Below are the code and all the weights of a small trained network. Each question names an input and a class and asks about switching units off, where a switched-off unit gives its printed mean instead of its output.

import numpy as np


def w(rows, s, z=0):
    codes = np.array(rows[::2]) - 128.0
    scale = np.full(codes.shape[1], s)
    scale[-1] = z or s
    return codes * scale


def norm(h):
    return h / np.sqrt((h * h).mean(-1, keepdims=True) + 1e-5)


def f(y):
    return y / 2 * (1 + np.tanh(0.7978845608 * (y + 0.044715 * y**3)))


def log_softmax(a):
    a = a - a.max(-1, keepdims=True)
    return a - np.log(np.exp(a).sum(-1, keepdims=True))


def net(x, mask):
    res = np.array(x, float).reshape(1, 8) / 4 @ E
    u = 0
    for l in range(2):
        y = f(norm(res) @ A[l][:, :-1].T + A[l][:, -1])
        res = res + np.where(mask[u : u + 5], y, B[l][:, -1]) @ B[l][:, :-1]
        u += 5
    return log_softmax(norm(res)[-1] @ U[:, :-1].T + U[:, -1])


A, B = {}, {}
E = w([
[109,106,123,119,118,133,127,136,120,116,136,138],'x0',
[97,75,153,78,71,111,189,76,255,137,53,98],'x1',
[142,136,114,131,131,139,132,122,147,109,135,143],'x2',
[97,104,186,124,184,179,66,38,82,176,200,228],'x3',
[119,129,140,119,120,133,134,139,116,133,134,132],'x4',
[88,204,55,238,84,183,129,133,104,205,74,138],'x5',
[123,103,126,119,145,142,129,155,125,142,114,138],'x6',
[134,119,115,131,127,141,125,132,144,108,125,156],'x7',
],0.01)
A[0] = w([
[29,166,94,142,62,130,197,81,192,214,68,157,60],'0.n0',
[122,170,123,190,54,170,145,173,161,182,101,120,48],'0.n1',
[77,159,94,181,103,188,181,60,136,206,103,187,2],'0.n2',
[138,83,171,118,98,200,184,23,105,180,108,179,102],'0.n3',
[73,184,1,204,134,161,125,131,91,206,147,123,53],'0.n4',
],0.0072,0.0058)
B[0] = w([
[148,127,165,130,147,181,69,134,131,4,138,38,253],'0.n0',
[149,100,81,115,34,164,117,207,135,124,95,152,203],'0.n1',
[78,90,169,199,185,74,69,124,108,123,53,168,196],'0.n2',
[75,126,181,111,154,100,74,121,182,162,79,180,199],'0.n3',
[112,126,97,93,89,96,218,70,122,180,171,177,238],'0.n4',
],0.012,0.0064)
A[1] = w([
[108,127,197,90,194,161,65,71,163,138,184,167,69],'1.n0',
[165,160,70,150,63,106,167,227,106,176,157,127,2],'1.n1',
[154,155,106,139,167,22,201,217,91,41,160,124,117],'1.n2',
[98,108,164,63,103,111,201,123,224,142,90,126,117],'1.n3',
[51,187,90,183,158,253,88,127,143,166,99,118,118],'1.n4',
],0.0077,0.0056)
B[1] = w([
[204,120,13,140,63,77,58,191,117,202,192,88,250],'1.n0',
[192,24,117,54,90,41,179,109,135,54,99,189,190],'1.n1',
[133,63,254,208,196,65,94,96,116,96,59,136,254],'1.n2',
[47,221,68,52,153,163,158,20,145,118,148,99,210],'1.n3',
[117,168,182,221,123,124,206,224,112,141,73,148,173],'1.n4',
],0.0097,0.0062)
U = w([
[96,77,253,190,181,83,81,98,151,94,71,159,252],'0',
[201,118,128,121,171,132,63,154,81,153,219,129,136],'1',
[171,94,72,141,77,80,233,122,87,110,98,183,47],'2',
[72,180,117,178,142,185,166,90,82,241,151,229,108],'3',
[114,146,158,47,182,137,231,57,170,56,130,46,81],'4',
[85,114,112,47,141,106,75,56,225,186,161,126,58],'5',
[108,160,115,153,79,248,185,175,166,70,80,69,145],'6',
],0.015,0.0034)

Each question gives the input, the list of numbers given to net, and the class t.
The units are the neurons (one row each of A and B). Each row of codes is followed by its name. A weight is (code - 128) times the scale printed after its matrix; where a second scale follows, it is the last column's (A, B and U).
mask holds one flag per neuron, layer by layer. A switched-off neuron (its flag False) gives its mean, the last column of its row in B, instead of its output. The means were averaged over made-up inputs and are rounded, as every weight is.
A unit's drop is (log p(t) with every unit on - log p(t) with that unit switched off) / (log p(t) with every unit on - log p(t) with every unit switched off).
The circuit of an input: a set's keep is (log p(t) with only the set's units on - log p(t) with every unit switched off) / (log p(t) with every unit on - log p(t) with every unit switched off). Starting from all 10 units, units are removed one at a time, each time the one whose removal leaves the highest keep (on an exact tie, the one counted first), for as long as the keep stays at least 0.8.
units of the circuit, in order: the units of the circuit, biggest drop first
most important unit: the unit with the biggest drop
top k neurons: the k neurons with the biggest drops, biggest first
top k neurons in layer l: the k neurons of layer l with the biggest drops, biggest first
input [1,-5,-1,5,-1,1,-4,-4], class 3: top 3 neurons -> (0.n0, 0.n4, 1.n1)
input [2,-1,-8,-7,5,7,-1,5], class 2: most important unit -> 1.n1
input [-7,-1,7,8,-7,-5,-7,-3], class 1: top 2 neurons in layer 1 -> (1.n0, 1.n3)
input [4,2,6,8,-2,-1,5,-1], class 5: units of the circuit, in order -> (0.n3, 1.n0)
input [7,6,-2,-1,0,1,0,-6], class 6: units of the circuit, in order -> (0.n4, 1.n2)
input [4,-1,6,-7,-3,-5,5,5], class 0: top 2 neurons -> (1.n2, 0.n4)
input [5,-8,2,-5,6,2,-7,6], class 2: top 2 neurons -> (0.n4, 0.n0)
input [-1,1,6,3,3,0,7,4], class 5: top 3 neurons -> (0.n3, 1.n0, 1.n2)
input [-4,1,-4,-2,-8,-7,3,8], class 4: top 2 neurons in layer 0 -> (0.n2, 0.n0)
input [5,2,8,-8,2,-2,-3,4], class 4: top 3 neurons -> (1.n3, 0.n2, 0.n0)
input [-3,0,8,-7,-1,8,-6,-2], class 2: top 2 neurons in layer 1 -> (1.n1, 1.n3)
input [-1,0,-8,3,4,-8,-7,-6], class 1: top 2 neurons -> (1.n0, 0.n4)
input [-3,0,-5,7,6,-8,3,-7], class 1: top 2 neurons -> (1.n0, 0.n4)
input [1,2,6,2,-7,7,0,3], class 0: top 2 neurons -> (0.n2, 0.n0)
input [-4,6,2,6,6,6,-5,-6], class 0: units of the circuit, in order -> (0.n2)
input [1,1,2,-1,-7,-1,6,-7], class 4: top 2 neurons in layer 0 -> (0.n0, 0.n3)
input [-8,1,0,-1,8,-7,6,0], class 4: top 3 neurons in layer 0 -> (0.n2, 0.n3, 0.n0)
input [-1,7,-2,1,5,-6,-7,2], class 5: units of the circuit, in order -> (0.n0, 1.n2)
input [-6,1,-5,-5,-3,0,-6,5], class 4: top 3 neurons in layer 1 -> (1.n0, 1.n4, 1.n3)
input [-3,-7,6,-4,7,-5,-1,-4], class 0: units of the circuit, in order -> (1.n2)
input [3,1,-5,7,2,-7,-1,-4], class 5: top 2 neurons -> (0.n3, 0.n0)
